Below is a small trained network, with its code and all its weights. Each question gives an input and a target symbol and asks what happens when units are switched off, that is, made to give their printed mean instead of their output.

import numpy as np


def w(rows, s, z=0):
    codes = np.array(rows[::2]) - 128.0
    scale = np.full(codes.shape[1], s)
    scale[-1] = z or s
    return codes * scale


def softmax(a):
    e = np.exp(a - a.max(-1, keepdims=True))
    return e / e.sum(-1, keepdims=True)


def log_softmax(a):
    a = a - a.max(-1, keepdims=True)
    return a - np.log(np.exp(a).sum(-1, keepdims=True))


def net(x, mask):
    ids = ['ΓΞΣΩαζηφ'.index(c) for c in x.split()]
    T = len(ids)
    res = E[ids] + P[:T]
    u = 0
    for l in range(3):
        r = res
        for j in range(2):
            rows = slice(2 * j, 2 * j + 2)
            q, k, v = (r @ M[l][rows].T for M in (Q, K, V))
            z = softmax(np.where(np.tri(T) > 0, q @ k.T / 2**0.5, -1e9)) @ v
            o = O[l][rows]
            res = res + np.where(mask[u + j], z, o[:, -1]) @ o[:, :-1]
        u += 2
    return log_softmax(res[-1] @ U[:, :-1].T + U[:, -1])


Q, K, V, O = {}, {}, {}, {}
E = w([
[128,62,117,159,160,192,167],'Γ',
[132,63,116,169,135,162,174],'Ξ',
[135,62,119,175,127,135,166],'Σ',
[247,39,159,207,108,14,74],'Ω',
[142,59,116,187,115,117,150],'α',
[115,225,152,35,42,124,2],'ζ',
[130,72,129,153,148,185,211],'η',
[130,60,117,153,140,178,191],'φ',
],0.0092)
P = w([
[159,143,2,131,221,46,192],'0',
[221,67,84,184,89,152,139],'1',
[181,39,162,117,111,94,156],'2',
[177,75,183,131,99,127,147],'3',
[164,94,159,153,87,159,117],'4',
[157,113,153,176,89,172,95],'5',
[141,132,145,191,89,175,86],'6',
[117,131,135,195,92,162,74],'7',
[104,142,150,207,110,154,71],'8',
[85,145,160,214,114,141,74],'9',
[83,146,186,216,130,120,72],'10',
[60,134,189,219,140,101,69],'11',
[60,129,208,207,152,96,65],'12',
],0.0082)
Q[0] = w([
[95,176,184,85,215,87,171],'0.h0',
[111,198,2,95,234,98,176],'0.h0',
[169,122,56,66,108,149,150],'0.h1',
[141,199,59,226,119,163,37],'0.h1',
],0.0064)
K[0] = w([
[180,33,89,77,155,49,203],'0.h0',
[234,138,27,124,153,152,204],'0.h0',
[187,98,68,255,157,175,119],'0.h1',
[142,191,7,84,105,70,145],'0.h1',
],0.0063)
V[0] = w([
[181,19,132,208,163,26,181],'0.h0',
[45,144,2,106,200,139,197],'0.h0',
[58,223,189,146,71,236,107],'0.h1',
[160,60,164,198,189,154,234],'0.h1',
],0.0089)
O[0] = w([
[154,188,28,225,133,216,61,253],'0.h0',
[231,131,116,161,180,103,239,37],'0.h0',
[107,64,121,134,186,32,147,15],'0.h1',
[133,120,1,219,17,152,134,202],'0.h1',
],0.0077,0.011)
Q[1] = w([
[152,74,162,123,125,81,171],'1.h0',
[255,168,89,143,99,109,133],'1.h0',
[147,178,68,67,158,120,149],'1.h1',
[65,129,106,135,172,39,217],'1.h1',
],0.0074)
K[1] = w([
[179,63,95,168,90,104,184],'1.h0',
[75,160,98,110,104,227,213],'1.h0',
[253,91,21,143,85,219,158],'1.h1',
[130,73,121,90,103,219,193],'1.h1',
],0.0064)
V[1] = w([
[94,52,199,52,167,1,155],'1.h0',
[61,117,163,86,66,121,32],'1.h0',
[131,232,193,88,72,132,29],'1.h1',
[108,188,177,26,120,201,163],'1.h1',
],0.0064)
O[1] = w([
[134,204,151,145,142,184,86,4],'1.h0',
[74,184,214,199,132,58,51,138],'1.h0',
[132,72,104,10,192,141,180,166],'1.h1',
[156,99,112,132,226,1,85,101],'1.h1',
],0.0071,0.039)
Q[2] = w([
[139,85,16,108,15,119,69],'2.h0',
[159,11,2,97,78,187,127],'2.h0',
[141,166,91,113,181,101,197],'2.h1',
[246,178,101,48,87,179,120],'2.h1',
],0.0068)
K[2] = w([
[188,19,30,188,56,225,140],'2.h0',
[254,69,32,210,93,109,161],'2.h0',
[184,92,122,157,113,81,133],'2.h1',
[133,50,147,74,96,190,120],'2.h1',
],0.0076)
V[2] = w([
[122,158,180,46,156,102,138],'2.h0',
[164,193,106,113,177,114,144],'2.h0',
[107,195,128,55,183,104,2],'2.h1',
[142,107,152,44,146,38,222],'2.h1',
],0.006)
O[2] = w([
[15,62,87,151,101,117,139,2],'2.h0',
[100,2,138,44,90,56,122,108],'2.h0',
[204,201,126,75,73,166,236,41],'2.h1',
[134,236,169,186,77,238,30,97],'2.h1',
],0.0048,0.027)
U = w([
[130,240,161,190,2,249,112,81],'Γ',
[145,144,140,142,162,114,120,84],'Ξ',
[53,107,141,166,65,51,64,114],'Σ',
[150,150,146,149,162,122,117,88],'Ω',
[141,140,143,137,155,120,124,61],'α',
[94,123,109,107,124,163,244,255],'ζ',
[161,65,159,65,220,66,216,121],'η',
[157,157,152,150,157,131,109,112],'φ',
],0.0074,0.0071)

Each question gives the input, a string of symbols that net reads in full, and the target symbol t.
The units are the heads (2 rows each of Q, K, V and O). Each row of codes is followed by its name. A weight is (code - 128) times the scale printed after its matrix; where a second scale follows, it is the last column's (O and U).
mask holds one flag per head, layer by layer. A switched-off head (its flag False) gives its mean, the last column of its rows in O, instead of its output. The means were averaged over made-up inputs and are rounded, as every weight is.
A unit's drop is (log p(t) with every unit on - log p(t) with that unit switched off) / (log p(t) with every unit on - log p(t) with every unit switched off).
The circuit of an input: a set's keep is (log p(t) with only the set's units on - log p(t) with every unit switched off) / (log p(t) with every unit on - log p(t) with every unit switched off). Starting from all 6 units, units are removed one at a time, each time the one whose removal leaves the highest keep (on an exact tie, the one counted first), for as long as the keep stays at least 0.8.
units of the circuit, in order: the units of the circuit, biggest drop first
most important unit: the unit with the biggest drop
heads that matter: for each layer, one digit per head in row order, 1 if its drop is at least 0.15 and else 0, layers parted by /
drop when u is switched off: that unit's drop, to one decimal
input α α Σ α, target Σ: most important unit : 2.h1
input Ω α Ω Ω ζ α, target η: units of the circuit, in order : [0.h0; 1.h1]
input α α ζ Ω Ω Ω Ω Ω Σ, target Γ: units of the circuit, in order : [2.h0; 1.h1]
input ζ Γ Ξ η Ω Ω Ω Ω Ω, target Γ: heads that matter : 11 / 10 / 01
input α φ Γ Γ, target Σ: units of the circuit, in order : [2.h1; 1.h1]
input Σ Σ Ω Γ Σ α α Γ, target Σ: units of the circuit, in order : [2.h1; 1.h0; 0.h1]
input Ξ Ω Ω Ω ζ ζ, target Σ: heads that matter : 11 / 11 / 10
input α α Ω ζ Ω Ω Σ, target Γ: units of the circuit, in order : [1.h0; 2.h1; 0.h0]
input ζ α φ Ω Ξ, target Γ: units of the circuit, in order : [1.h0; 0.h1]
input Σ Ξ Ω Σ ζ α Ω Γ, target Γ: units of the circuit, in order : [1.h0; 2.h1; 0.h0]
input φ Ξ Ω, target ζ: heads that matter : 10 / 11 / 00
input Ω Ξ α Ω Ω α ζ Σ Ω Ω φ, target Γ: units of the circuit, in order : [1.h0; 0.h0; 2.h0; 0.h1]
input Ξ Ω ζ, target Γ: heads that matter : 10 / 10 / 11
input Ω ζ Ω η, target Γ: heads that matter : 10 / 10 / 01
input Ξ Ω Ω Ω Ξ Ω Ω Ω Σ ζ Σ, target η: units of the circuit, in order : [1.h1; 0.h1]
input Ω Ω α Σ ζ α, target η: units of the circuit, in order : [1.h1; 0.h0]
input Ξ α Σ Σ, target Σ: heads that matter : 11 / 01 / 01
input Ξ Γ φ φ, target Σ: heads that matter : 01 / 01 / 01
input Ω Σ φ ζ Ξ, target η: heads that matter : 10 / 01 / 00
input α Σ Ξ Ω Σ Ω α Ω ζ Ω, target η: heads that matter : 10 / 00 / 00
input α η Σ φ Σ α, target Σ: drop when 1.h0 is switched off : 0.2
input Ω Ξ Ω Ω Γ ζ Γ, target η: drop when 0.h0 is switched off : 0.4
input Ξ Σ Ξ Ω α ζ η Σ Ω Γ, target Γ: drop when 1.h0 is switched off : 6.2
input α Γ ζ Ω Ω Ω φ, target Γ: drop when 1.h0 is switched off : 1.4
